Below is a small trained network, with its code and all its weights. Each question gives an input and a target symbol and asks what happens when units are switched off, that is, made to give their printed mean instead of their output.

import numpy as np


def w(rows, s, z=0):
    codes = np.array(rows[::2]) - 128.0
    scale = np.full(codes.shape[1], s)
    scale[-1] = z or s
    return codes * scale


def softmax(a):
    e = np.exp(a - a.max(-1, keepdims=True))
    return e / e.sum(-1, keepdims=True)


def log_softmax(a):
    a = a - a.max(-1, keepdims=True)
    return a - np.log(np.exp(a).sum(-1, keepdims=True))


def net(x, mask):
    ids = ['ΛΞΦβησψ'.index(c) for c in x.split()]
    T = len(ids)
    res = E[ids] + P[:T]
    u = 0
    for l in range(2):
        r = res
        for j in range(3):
            rows = slice(3 * j, 3 * j + 3)
            q, k, v = (r @ M[l][rows].T for M in (Q, K, V))
            z = softmax(np.where(np.tri(T) > 0, q @ k.T / 3**0.5, -1e9)) @ v
            o = O[l][rows]
            res = res + np.where(mask[u + j], z, o[:, -1]) @ o[:, :-1]
        u += 3
    return log_softmax(res[-1] @ U[:, :-1].T + U[:, -1])


Q, K, V, O = {}, {}, {}, {}
E = w([
[169,169,114,142,118,239,194],'Λ',
[203,75,59,67,167,161,117],'Ξ',
[141,118,178,2,70,138,131],'Φ',
[93,61,128,179,97,223,49],'β',
[80,226,64,99,162,111,41],'η',
[77,32,158,177,214,155,176],'σ',
[110,203,124,72,222,87,195],'ψ',
],0.0086)
P = w([
[76,159,130,118,111,185,157],'0',
[188,36,61,37,139,109,147],'1',
[145,115,66,136,98,119,139],'2',
[147,137,136,125,150,130,94],'3',
[160,130,156,100,187,186,83],'4',
[125,152,185,111,217,197,51],'5',
[134,126,190,69,255,226,32],'6',
],0.0084)
Q[0] = w([
[117,82,72,190,129,125,161],'0.h0',
[99,167,93,183,64,24,204],'0.h0',
[139,117,172,68,213,168,87],'0.h0',
[109,92,78,196,47,92,144],'0.h1',
[142,139,162,160,28,61,136],'0.h1',
[131,131,124,166,30,41,165],'0.h1',
[122,139,145,165,79,3,148],'0.h2',
[116,134,182,64,194,218,102],'0.h2',
[73,140,181,66,215,169,103],'0.h2',
],0.0073)
K[0] = w([
[119,136,128,73,93,98,104],'0.h0',
[120,70,45,120,66,89,118],'0.h0',
[149,180,195,149,167,216,137],'0.h0',
[103,117,66,85,111,95,199],'0.h1',
[92,110,36,197,138,87,203],'0.h1',
[89,91,50,158,109,94,185],'0.h1',
[199,88,2,129,144,161,138],'0.h2',
[54,181,196,153,106,138,139],'0.h2',
[30,185,181,137,79,188,166],'0.h2',
],0.0077)
V[0] = w([
[176,69,98,88,55,157,33],'0.h0',
[103,197,86,172,67,195,187],'0.h0',
[145,58,129,139,169,93,55],'0.h0',
[87,118,255,87,55,101,205],'0.h1',
[92,133,217,121,100,102,84],'0.h1',
[127,110,195,103,67,149,35],'0.h1',
[132,133,105,168,221,126,239],'0.h2',
[131,134,208,67,204,40,217],'0.h2',
[116,150,56,212,218,114,55],'0.h2',
],0.0072)
O[0] = w([
[182,128,163,124,200,90,237,186],'0.h0',
[41,107,50,108,178,134,175,145],'0.h0',
[158,131,206,135,74,125,138,89],'0.h0',
[162,116,32,222,137,149,68,81],'0.h1',
[133,166,117,207,153,87,115,84],'0.h1',
[137,145,123,167,216,102,176,193],'0.h1',
[91,90,120,93,47,195,57,94],'0.h2',
[191,145,118,141,80,159,1,85],'0.h2',
[70,129,224,74,29,103,152,5],'0.h2',
],0.007,0.0029)
Q[1] = w([
[50,180,140,175,114,29,76],'1.h0',
[104,148,159,83,232,211,74],'1.h0',
[73,149,102,198,50,3,118],'1.h0',
[146,111,114,34,229,194,126],'1.h1',
[143,145,73,196,65,40,181],'1.h1',
[102,148,168,231,29,75,112],'1.h1',
[130,139,123,125,130,128,129],'1.h2',
[138,150,183,123,223,206,83],'1.h2',
[122,113,56,131,20,38,185],'1.h2',
],0.0052)
K[1] = w([
[134,90,101,189,70,183,169],'1.h0',
[59,192,161,122,122,166,127],'1.h0',
[165,78,100,165,97,146,162],'1.h0',
[137,117,219,173,155,170,96],'1.h1',
[147,89,61,88,89,74,136],'1.h1',
[108,168,1,76,96,77,173],'1.h1',
[129,122,131,132,131,128,124],'1.h2',
[32,138,112,165,122,185,141],'1.h2',
[231,109,151,89,140,62,103],'1.h2',
],0.0073)
V[1] = w([
[158,46,134,124,122,149,165],'1.h0',
[153,27,144,160,118,167,152],'1.h0',
[214,1,132,114,108,182,167],'1.h0',
[188,179,116,83,123,82,104],'1.h1',
[102,62,170,199,140,141,124],'1.h1',
[53,68,188,230,137,143,107],'1.h1',
[103,96,147,172,122,114,103],'1.h2',
[111,64,143,194,127,123,99],'1.h2',
[187,160,92,32,120,153,131],'1.h2',
],0.0065)
O[1] = w([
[137,179,138,71,196,174,131,167],'1.h0',
[180,253,119,34,186,205,113,121],'1.h0',
[155,219,152,72,246,239,86,192],'1.h0',
[188,64,240,206,138,154,92,68],'1.h1',
[149,223,62,57,88,105,161,104],'1.h1',
[150,201,50,73,42,75,169,52],'1.h1',
[184,166,122,110,72,122,125,33],'1.h2',
[202,185,102,106,96,128,109,49],'1.h2',
[47,54,148,162,176,188,80,251],'1.h2',
],0.0052,0.0031)
U = w([
[53,104,51,101,153,136,123,254],'Λ',
[128,122,248,94,161,180,130,101],'Ξ',
[195,158,84,254,177,105,104,157],'Φ',
[152,194,120,82,132,59,230,59],'β',
[114,47,175,165,68,64,202,100],'η',
[179,217,94,77,37,138,78,111],'σ',
[122,85,131,159,45,166,25,30],'ψ',
],0.0062,0.0031)

Each question gives the input, a string of symbols that net reads in full, and the target symbol t.
The units are the heads (3 rows each of Q, K, V and O). Each row of codes is followed by its name. A weight is (code - 128) times the scale printed after its matrix; where a second scale follows, it is the last column's (O and U).
mask holds one flag per head, layer by layer. A switched-off head (its flag False) gives its mean, the last column of its rows in O, instead of its output. The means were averaged over made-up inputs and are rounded, as every weight is.
A unit's drop is (log p(t) with every unit on - log p(t) with that unit switched off) / (log p(t) with every unit on - log p(t) with every unit switched off).
The circuit of an input: a set's keep is (log p(t) with only the set's units on - log p(t) with every unit switched off) / (log p(t) with every unit on - log p(t) with every unit switched off). Starting from all 6 units, units are removed one at a time, each time the one whose removal leaves the highest keep (on an exact tie, the one counted first), for as long as the keep stays at least 0.8.
circuit, biggest first: the units of the circuit, biggest drop first
most important unit: the unit with the biggest drop
which heads matter: for each layer, one digit per head in row order, 1 if its drop is at least 0.15 and else 0, layers parted by /
drop of u: that unit's drop, to one decimal
input ψ Φ σ η η, target ψ: circuit, biggest first => (0.h2; 1.h0; 0.h0)
input η Λ β η Φ, target η: circuit, biggest first => (1.h0; 0.h2)
input β η Ξ Λ Φ Ξ σ, target β: most important unit => 1.h1
input Φ η ψ Φ σ, target Φ: circuit, biggest first => (0.h1; 0.h2)
input Ξ Ξ σ, target Ξ: which heads matter => 110 / 100
input Φ Φ Λ, target Φ: circuit, biggest first => (0.h2; 0.h1)
input σ β σ σ, target σ: circuit, biggest first => (1.h1; 1.h2; 0.h2; 0.h0)
input η β η σ, target η: circuit, biggest first => (1.h0; 0.h2)
input σ Ξ η Ξ Φ σ Ξ, target σ: circuit, biggest first => (1.h1; 1.h2; 0.h0)
input Ξ Λ σ Ξ Ξ, target Ξ: circuit, biggest first => (0.h1; 1.h0; 0.h0)
input β σ Φ Ξ, target β: which heads matter => 001 / 011
input β Φ Ξ Ξ, target β: circuit, biggest first => (0.h2; 0.h1; 1.h1)
input σ σ β, target σ: circuit, biggest first => (1.h1; 1.h2; 1.h0; 0.h2)
input Φ Ξ Λ, target Ξ: most important unit => 1.h1
input Ξ η Ξ Φ σ σ Λ, target σ: circuit, biggest first => (1.h1; 0.h0; 0.h2)
input Φ Φ Φ η ψ, target Φ: circuit, biggest first => (0.h2; 0.h1; 1.h1)
input Φ Ξ Φ, target Ξ: which heads matter => 100 / 110
input Ξ ψ Λ, target Ξ: which heads matter => 010 / 110
input β ψ η β Φ, target β: circuit, biggest first => (0.h2; 1.h1; 1.h2)
input σ σ Ξ Φ Λ, target σ: circuit, biggest first => (1.h2; 0.h2; 1.h1; 0.h0)
input Ξ Λ Φ σ σ Φ ψ, target Φ: which heads matter => 010 / 000
input ψ σ σ σ, target ψ: circuit, biggest first => (0.h2; 0.h0)
input ψ Ξ ψ, target Ξ: which heads matter => 010 / 010
input Ξ Ξ β, target Ξ: most important unit => 1.h0
input ψ Φ Ξ σ, target ψ: which heads matter => 101 / 000
input σ Ξ β Φ, target σ: drop of 0.h2 => 0.1
input ψ Ξ Ξ Φ Φ ψ Φ, target ψ: most important unit => 0.h2
input β Λ β ψ Φ β Φ, target β: drop of 1.h1 => 0.3
input η Ξ ψ Λ, target η: drop of 1.h0 => 0.8
input σ Φ Ξ Ξ, target σ: drop of 1.h1 => 0.2
